Below are the code and all the weights of a small trained network. Each question names an input and a target symbol and asks about switching units off, where a switched-off unit gives its printed mean instead of its output.

import numpy as np


def w(rows, s, z=0):
    codes = np.array(rows[::2]) - 128.0
    scale = np.full(codes.shape[1], s)
    scale[-1] = z or s
    return codes * scale


def norm(h):
    return h / np.sqrt((h * h).mean(-1, keepdims=True) + 1e-5)


def f(y):
    return np.maximum(y, 0)


def softmax(a):
    e = np.exp(a - a.max(-1, keepdims=True))
    return e / e.sum(-1, keepdims=True)


def log_softmax(a):
    a = a - a.max(-1, keepdims=True)
    return a - np.log(np.exp(a).sum(-1, keepdims=True))


def net(x, mask):
    ids = ['αβδεζηθλμξπστφψω'.index(c) for c in x.split()]
    T = len(ids)
    res = E[ids] + P[:T]
    q, k, v = (norm(res) @ M[0].T for M in (Q, K, V))
    z = softmax(np.where(np.tri(T) > 0, q @ k.T / 2**0.5, -1e9)) @ v
    res = res + np.where(mask[0], z, O[0][:, -1]) @ O[0][:, :-1]
    y = f(norm(res) @ A[0][:, :-1].T + A[0][:, -1])
    res = res + np.where(mask[1:17], y, B[0][:, -1]) @ B[0][:, :-1]
    return log_softmax(norm(res)[-1] @ U[:, :-1].T + U[:, -1])


Q, K, V, O, A, B = {}, {}, {}, {}, {}, {}
E = w([
[126,76,147,24,214],'α',
[181,215,123,205,117],'β',
[77,40,103,207,111],'δ',
[95,138,148,164,92],'ε',
[58,144,163,122,72],'ζ',
[149,53,117,100,217],'η',
[29,164,187,49,68],'θ',
[214,156,124,77,233],'λ',
[2,135,41,93,193],'μ',
[152,233,140,151,88],'ξ',
[158,91,127,68,224],'π',
[115,146,140,186,89],'σ',
[134,209,139,152,86],'τ',
[135,47,125,64,224],'φ',
[151,101,84,243,124],'ψ',
[146,118,154,7,224],'ω',
],0.012)
P = w([
[136,105,169,139,86],'0',
[174,104,97,109,52],'1',
[77,152,177,173,151],'2',
[171,118,46,105,56],'3',
[66,189,95,165,167],'4',
[145,150,1,105,84],'5',
[137,247,66,163,167],'6',
],0.0091)
Q[0] = w([
[85,151,173,173,185],'H1',
[181,64,253,142,74],'H1',
],0.026)
K[0] = w([
[183,99,78,87,58],'H1',
[192,82,251,148,107],'H1',
],0.024)
V[0] = w([
[244,243,175,51,169],'H1',
[211,84,87,250,176],'H1',
],0.021)
O[0] = w([
[163,101,19,91,93,2],'H1',
[252,234,208,51,62,55],'H1',
],0.018,0.003)
A[0] = w([
[161,70,157,65,86,104],'N1',
[79,131,112,166,203,253],'N2',
[140,137,83,139,147,77],'N3',
[53,155,114,134,144,228],'N4',
[140,148,183,154,127,152],'N5',
[176,124,124,102,57,145],'N6',
[182,106,80,83,77,151],'N7',
[124,157,93,188,122,210],'N8',
[121,156,137,170,145,21],'N9',
[130,169,180,121,125,10],'N10',
[179,67,148,64,219,219],'N11',
[124,45,124,144,111,159],'N12',
[137,153,222,134,158,158],'N13',
[139,146,119,131,121,129],'N14',
[185,86,127,107,86,165],'N15',
[70,163,129,176,5,123],'N16',
],0.02,0.0038)
B[0] = w([
[177,146,104,162,185,170],'N1',
[158,178,172,4,153,249],'N2',
[101,82,116,88,120,163],'N3',
[193,178,142,67,141,209],'N4',
[88,52,104,128,99,201],'N5',
[182,95,68,135,205,198],'N6',
[8,139,207,166,118,219],'N7',
[162,144,168,160,65,178],'N8',
[142,153,135,74,87,150],'N9',
[65,70,198,211,142,188],'N10',
[189,167,118,232,10,178],'N11',
[143,218,167,157,95,195],'N12',
[123,60,34,64,130,247],'N13',
[157,116,119,119,128,146],'N14',
[121,142,171,139,213,183],'N15',
[213,183,93,230,35,154],'N16',
],0.022,0.012)
U = w([
[59,144,113,213,103,159],'α',
[89,46,126,131,83,100],'β',
[207,48,128,149,176,113],'δ',
[100,147,137,248,188,100],'ε',
[208,223,127,202,181,38],'ζ',
[80,136,21,89,91,117],'η',
[45,101,93,139,207,94],'θ',
[218,142,196,139,70,55],'λ',
[127,127,141,108,158,166],'μ',
[118,209,169,163,38,188],'ξ',
[152,168,35,144,194,122],'π',
[176,129,101,185,44,254],'σ',
[175,205,87,78,88,93],'τ',
[112,173,167,135,160,173],'φ',
[106,89,225,149,102,138],'ψ',
[120,90,128,50,120,113],'ω',
],0.014,0.0036)

Each question gives the input, a string of symbols that net reads in full, and the target symbol t.
The units are the heads (2 rows each of Q, K, V and O) and the neurons (one row each of A and B). Each row of codes is followed by its name. A weight is (code - 128) times the scale printed after its matrix; where a second scale follows, it is the last column's (O, A, B and U).
mask holds one flag per unit, heads first, then neurons. A switched-off unit (its flag False) gives its mean, the last column of its rows in O or B, instead of its output. The means were averaged over made-up inputs and are rounded, as every weight is.
A unit's drop is (log p(t) with every unit on - log p(t) with that unit switched off) / (log p(t) with every unit on - log p(t) with every unit switched off).
The circuit of an input: a set's keep is (log p(t) with only the set's units on - log p(t) with every unit switched off) / (log p(t) with every unit on - log p(t) with every unit switched off). Starting from the 12 units with the biggest drops (on a tie, the unit counted first), units are removed one at a time, each time the one whose removal leaves the highest keep (on an exact tie, the one counted first), for as long as the keep stays at least 0.8.
units of the circuit, in order: the units of the circuit, biggest drop first
top k neurons: the k neurons with the biggest drops, biggest first
drop when u is switched off: that unit's drop, to one decimal
input θ θ φ, target θ: units of the circuit, in order	H1
input σ ξ ξ η, target α: units of the circuit, in order	H1, N7, N13
input ψ ζ π τ ζ, target ξ: top 3 neurons	N13, N7, N16
input η ω α ζ φ ξ τ, target α: units of the circuit, in order	H1, N7, N2
input ζ ψ ω λ δ, target π: units of the circuit, in order	H1, N6, N15
input σ θ ω θ η λ η, target π: top 2 neurons	N6, N10
input ξ η η τ λ η, target π: top 2 neurons	N6, N15
input ξ π α ζ τ π ω, target ε: top 2 neurons	N7, N2
input ω φ φ ξ δ τ φ, target ξ: units of the circuit, in order	H1, N13, N11, N7
input τ θ ζ β, target φ: top 2 neurons	N2, N13
input η δ ω ψ φ η ω, target δ: top 3 neurons	N13, N2, N10
input η ω η π β, target ε: top 2 neurons	N7, N2
input η τ τ, target ξ: top 2 neurons	N13, N7
input η φ ω ω ζ, target η: units of the circuit, in order	H1
input α ψ η σ ζ τ, target φ: drop when N2 is switched off	0.2
input τ ω π, target η: drop when H1 is switched off	0.6
input φ ψ φ λ, target σ: drop when N2 is switched off	0.0
